How the units are linked:
Bim r Tup
Bim v Kes
Bim c Dem
Dus r Pif
Dus v Mus
Dus c Pap
Pil r Kep
Pil v Tov
Pil c Ged
Gak r Lir
Gak v Vid
Gak c Lel
Kes r Vuv
Kes v Bim
Kes c Lar
Zab r Bav
Zab v Sas
Zab c Feb
Ged r Pil
Ged v Zet
Ged c Ket
Pap r Dus
Pap v Fab
Pap c Rer
Pif r Dem
Pif v Vot
Pif c Dus
Vot r Mus
Vot v Pif
Vot c Vuv
Saf r Fik
Saf v Rer
Saf c Fab
Biv r Kof
Biv v Pip
Biv c Fis
Sas r Leg
Sas v Zab
Sas c Lir
Fik r Vez
Fik v Zot
Fik c Saf
Sev r Teb
Sev v Lus
Sev c Duz
Vuv r Vot
Vuv v Dem
Vuv c Kes
Rer r Pap
Rer v Saf
Rer c Zot
Zes r Lel
Zes v Fis
Zes c Pip
Kep r Nim
Kep v Zaf
Kep c Pil
Feb r Zab
Feb v Leg
Feb c Vez
Fis r Biv
Fis v Zes
Fis c Lor
Lar r Kes
Lar v Tup
Lar c Zar
Tov r Zet
Tov v Pil
Tov c Zaf
Kof r Duz
Kof v Rez
Kof c Biv
Rez r Pip
Rez v Kof
Rez c Pep
Tup r Ket
Tup v Lar
Tup c Bim
Lor r Fis
Lor v Lel
Lor c Vid
Zot r Rer
Zot v Fik
Zot c Ruf
Zaf r Tov
Zaf v Kep
Zaf c Niv
Ruf r Zot
Ruf v Vez
Ruf c Leg
Pep r Rez
Pep v Duz
Pep c Lus
Lus r Pep
Lus v Sev
Lus c Dit
Bav r Vid
Bav v Lir
Bav c Zab
Zar r Lar
Zar v Ket
Zar c Zet
Nim r Dit
Nim v Niv
Nim c Kep
Dem r Bim
Dem v Vuv
Dem c Pif
Fab r Saf
Fab v Pap
Fab c Mus
Lel r Gak
Lel v Lor
Lel c Zes
Niv r Zaf
Niv v Nim
Niv c Teb
Mus r Fab
Mus v Dus
Mus c Vot
Dit r Lus
Dit v Teb
Dit c Nim
Pip r Zes
Pip v Biv
Pip c Rez
Vid r Lor
Vid v Gak
Vid c Bav
Lir r Sas
Lir v Bav
Lir c Gak
Ket r Ged
Ket v Zar
Ket c Tup
Vez r Feb
Vez v Ruf
Vez c Fik
Teb r Niv
Teb v Dit
Teb c Sev
Duz r Sev
Duz v Pep
Duz c Kof
Zet r Zar
Zet v Ged
Zet c Tov
Leg r Ruf
Leg v Feb
Leg c Sas

The rows follow the links: the fewer symbols apart two units are, the more alike their rows tend to be.

Each row is also shifted at random along 5 hidden directions that mean nothing.

Rows with their units:
-12  -13   14    3   -3  -21    8   -3   19    1   10  -13  -32    3    9  -35  -31    4  -19   -8   35    8   10    5  -20   17   20  -27    0   -1   25   -5  -13    7   -4  -17  -14   -8  -14  -18    5   -8   -1  -21  -26   13
unit: Sas
-93    7   -8   -4   12   23   -4   16  -10  -13    2   15   28    9    7   35   17    4   38   -4  -47   13  -20  -28   10   15   -7   22  -13   19  -28   10   12  -16   30   -6    8   10   24   -4   18   -8   21   13   28  -14
unit: Pep
 16   33  -22    4   17    1   30  -23  -47   13   36   -9   -6   20  -26    9   18    6  -10  -43  -34   32   -4   -3    3    1   -6  -11   -4   -8  -42   41    5   -4   15   -3  -26  -19  -14  -24  -14    4   23   33   32   27
unit: Lar
-85    3  -12   47  -29  -35    8   15  -22   49   56   -1  -20  -22    6  -17   -8    7   -2  -11  -42  -13  -15   -2  -22   52  -33  -33   46    1   35   -1    8   24   53  -38   38   12   14   10  -21  -40   24    6  -42  -33
unit: Fab
 -3  -11   -6   -9   -8  -18   -7  -15   55   -8  -24   -8   -2    8   23   -7  -12   -2   25    1    9   -3   -9    7   11   -1    8   19   -4   33   56  -10  -33    9  -21  -24   45    9    0  -10   31  -35  -11  -20  -28  -10
unit: Lor
  1    5    6    8    1   -6   25   17   20    8   17    8    8    2  -18  -10  -30   32  -14   -8    4   -2   17   -2  -43   12   17  -17   -4  -16    6  -18   11  -10   -4  -15  -18   -1  -12    6    9    3  -22   -9  -26    2
unit: Lir
-13  -27   -1  -22   24   48   15  -44  -20  -76  -57   27  -30   27  -28   38    3    1  -17   -3   47   14  -16  -21  -19  -61   21   70  -51  -33  -60    9   32   14   -6   43  -37  -33   -4   -3   37   -4  -23    8   87   31
unit: Biv
 62   15   19   11  -22    9  -30   33    5    4  -15  -13  -10    1   -3   11   18  -29   10   42   18    0   24  -18   20   33   19  -40   38    6   20  -22    9    4   20  -31    4  -11  -29  -16    1   -5   20  -13  -22   18
unit: Lus
 69   -2   -7   39  -26   -7  -12   10   -4   -4   -6    9  -24   15  -19    1  -13   16   -3  -10    1   19   10   -5  -10   14   16  -29   23   -1    3  -38    7   36   30  -13    2  -10  -21   -3   15  -17    1  -10   -1   21
unit: Kof
 32    3   16   32  -13   36   -1   28  -46   29   14   11    0  -11  -23   28   37   23   13   31  -26  -32   35   -3   -8   14   -2  -32   37  -32    7  -17   43   12   31  -43   20    0   10   35  -11  -14  -28   23  -35  -16
unit: Feb
 59    0    0   -4    0   15   -3   31    2  -13  -21   33   38  -13  -20   31   -7    0   -7   20  -10  -22  -18  -18  -27  -13  -18   36   -7  -19  -49  -24   42  -17   -6   50  -21   12   10   31   -7   34   -7   -4   34  -22
unit: Kep
-45   -2  -32   18  -18  -22   -2  -15    3   -4    0   13   -6   -4    6   10   -7  -10    1  -23  -30    8  -47   -2    0    5  -37   33    8   20    2    1   -7   25   24   16   32    8   11    1    2  -25   26    3   27  -21
unit: Ged
 94   16    4   20   22   32   41    0  -63   -5   31   14  -14   24  -48   15    4   40  -17  -33  -13   32   18  -20  -43    3   26  -25  -13  -45  -62   14   46   -2   36  -17  -55  -31  -18  -10    4    1  -10   27   29   37
unit: Gak
 72  -12   22   -5   10   40    1  -19  -49  -12  -14   -8  -31    2   -1   19   43   -6    7   18   18   -8   17   -7   22  -11   16   -3   -6  -25  -14   24   23    6   15  -23   -5  -24    7   -3    5  -15   -8   20   14   14
unit: Zab
-20   -4  -14   21  -19  -35  -26   44   31   21   11   10   46   -5   15  -12  -36   21   30   -8  -43   12   -9    9    8   22   -4  -26    7   37    7  -45  -17   -6    8   10   16   46   16   17   -7   23   12  -20  -18  -16
unit: Teb
-45    5    1   -8   21   23   -1  -11  -25  -24   -2   -8  -12   21    6   22   23  -14   25  -10  -10   32  -12  -25   21   13   15    7  -21   16  -22   33    3  -10   27  -23   -4  -17   -5  -39   22  -22   41   11   32   22
unit: Rez
  0  -30   23  -16   14    7    3  -22  -21  -19   -6  -10  -41    2   14  -27  -10   -3  -31   -2   55    4    9   10   -2  -18   24  -10  -30  -23  -14   20   -2    1   -8   19  -42  -14    8   -5   -8   15   -7   -2   21   19
unit: Ruf
-59  -15  -18    5    6   12    8  -24    5  -32  -20   21   -5   17   -4   22   -4   15   16  -23  -13   13  -25   -9  -10  -20   -1   50  -26    5  -10    0   -1   18    6    5   22   -3   15   -1   32  -34  -10    5   31   -1
unit: Fis
 46   17    1    6   -8   15    1    7   -9   28   -1    4   25   -3  -25   12   22   18    1   17  -10  -33   40   25    8  -26   -3  -14   26  -22    7  -18   11    0  -34    1    9    7   -5   37  -20   24  -49   17  -31   -8
unit: Pif

From each start, follow one symbol. Which unit do you reach?
Answers are names.
new walk
 62  -15   26  -22    1   11  -23  -40    9  -22  -37  -35  -53    6   29  -11   31  -37    7   23   61   -2   16    5   41   -4   29   -3   -4   12   49   28  -31   14  -15  -30   19  -27  -10  -32   19  -34    7  -11  -12   20
c	Zab
new walk
-18   22    9   -6    6   12    3   33   31    5   -2    2   32    7  -12   20    2   15   23   19  -12   -4   23  -18  -14   14   16   -4    9   10   16  -18    8  -27  -15  -32    6    2  -20   -8   21    1  -16  -11  -33   -4
r	Zes
new walk
-20  -10   -3    6  -10    0   -7  -20   11  -12  -13  -15  -24    9   19    2   13   -4   31   -7   -1    3   -1    1   22    5    6    7    3   22   41   13  -25   20    5  -38   45   -1    7  -15   26  -49    1    0  -19    0
r	Lor
new walk
 42   -4  -21    9  -13  -24   -7  -11   -3  -11    0    3  -15   -4   11   -4   -7  -23   -2  -13   -5   14  -39  -10    6   12  -22   17    1   18   -9    9   -8   15   29   21    9    2    7   -8   -4  -12   41    0   32   -3
r	Kep
new walk
123   26  -13    5   17  -15   17   22    1   24   50   -8   29   19    3   -9  -12   30   27  -46  -61   38    4   -4    2   41   10  -39   -8   28   -6   11  -18  -25   18  -35   -8   12   -3  -25    3    0   28    7  -18    9
v	Fis
new walk
 53    7  -14  -20  -12  -29   -6  -17   55    5  -22   -8   13  -11   11  -11   -8  -22   -8    9   15  -20   -9   19    7  -21  -21   31    9   20   41   -6  -31   -3  -51   26   28    9  -10    5   -3    6  -12  -17  -23  -14
c	Bim
new walk
-38   -6   31  -14  -14   25  -27   24   29  -28  -56   10    0  -11   -4   28   11  -33   -5   68   51  -30   10  -26   -2   -5    9   23   17  -11    8  -29   25   -3  -13   12   -5   -9  -16    5   14   11  -10  -21    6    1
v	Teb
new walk
-32   38   -4   17  -12    0   24   -3   -9   21   18   -8  -15    1  -39    8   14   -3  -27    1    6   -7   23   -5  -22    5   -3  -20   33  -24    6    3   18    8   -3  -18   -8  -30  -46   -6   -9   -6  -14    7  -20   17
c	Lar
new walk
-61   12    7   -6  -27    3  -12  -13   38   15  -39   -6    1  -14  -16   11   22  -15   -8   44   37  -51   37   21    7  -34   -8   10   43  -11   58  -28   -6   17  -59   -6   42   -8  -28   26   -1   -6  -53   -9  -53   -6
v	Vuv
new walk
-60   17  -24  -32   25  -19    9  -30   14   -3   11  -17   18   12   18   -9   -3  -17   12  -32  -12   24  -23   11   27  -14  -10   20  -34   32  -11   41  -38  -25  -27   18   -6    6    3  -30    0   13   25    5   23    8
c	Zet
new walk
 40    9   13   33  -41    1  -35   29   -9    3  -17   -7  -37   -8  -16   10   14  -32  -13   47   29   -9   17  -18    3   37    4  -36   62   -5   28  -34   23   33   40  -26    7  -24  -33   -9    0  -17   21  -14  -16   17
r	Dit
new walk
-20  -25   -8   11  -19  -29  -31  -19    1  -25  -16  -13  -42   19   33  -25  -19  -23    2  -19   26   46  -25    4   30   14   17  -17   -7   33    6   -1  -35   28   28    8    2   -3   -1  -33   14  -18   50  -21   33   28
r	Teb
new walk
 18  -28   41  -33    8    5  -11  -15   11  -18  -32  -16  -25   -7   16  -32   -4  -18  -32   41   88  -23   26   20    5  -32   26   -5  -21  -29    9    0   -7  -10  -48   27  -40   -6   -1   11   -8   37  -27  -20   -5   13
v	Fik
new walk
 25   16   -7    0    6  -36   15   34   61   27   31   -6   49    3   14  -19  -39   31   22  -23  -43   12    4    2  -20   35    3  -22   -2   37   35  -16  -30  -34  -17  -26   19   31   -4  -12   11   -2   -1  -20  -60  -24
c	Zes
new walk
  5   34    3   -1  -18  -32  -22   16   47   34    0  -40    9    2   10  -25    0  -20    4   12   12    5   33   18   35   21   11  -55   40   34   60  -17  -44   -7  -28  -30   16    2  -41  -25   -9   13   12  -23  -59   17
r	Zar
new walk
 99    3   11  -20    4   -5  -28   37   25    2  -12   -3   43    2    8  -13  -17    3    1   19   12    8   18    7   15   -7   18  -20  -10    8  -17  -32  -14  -28  -29   34  -35   23   -8    8  -12   67   -2  -21    3   13
r	Zaf
new walk
-22    3  -21    9  -17    0    2  -26   -9  -12  -16    6  -29   -1  -17   17   14  -20  -17   -5   12   -4  -22   -5   -5  -17  -18   33   18   -9   -1    3    9   31    6   16   20  -23  -14   -1    3  -24   -2    7   21    6
r	Ged
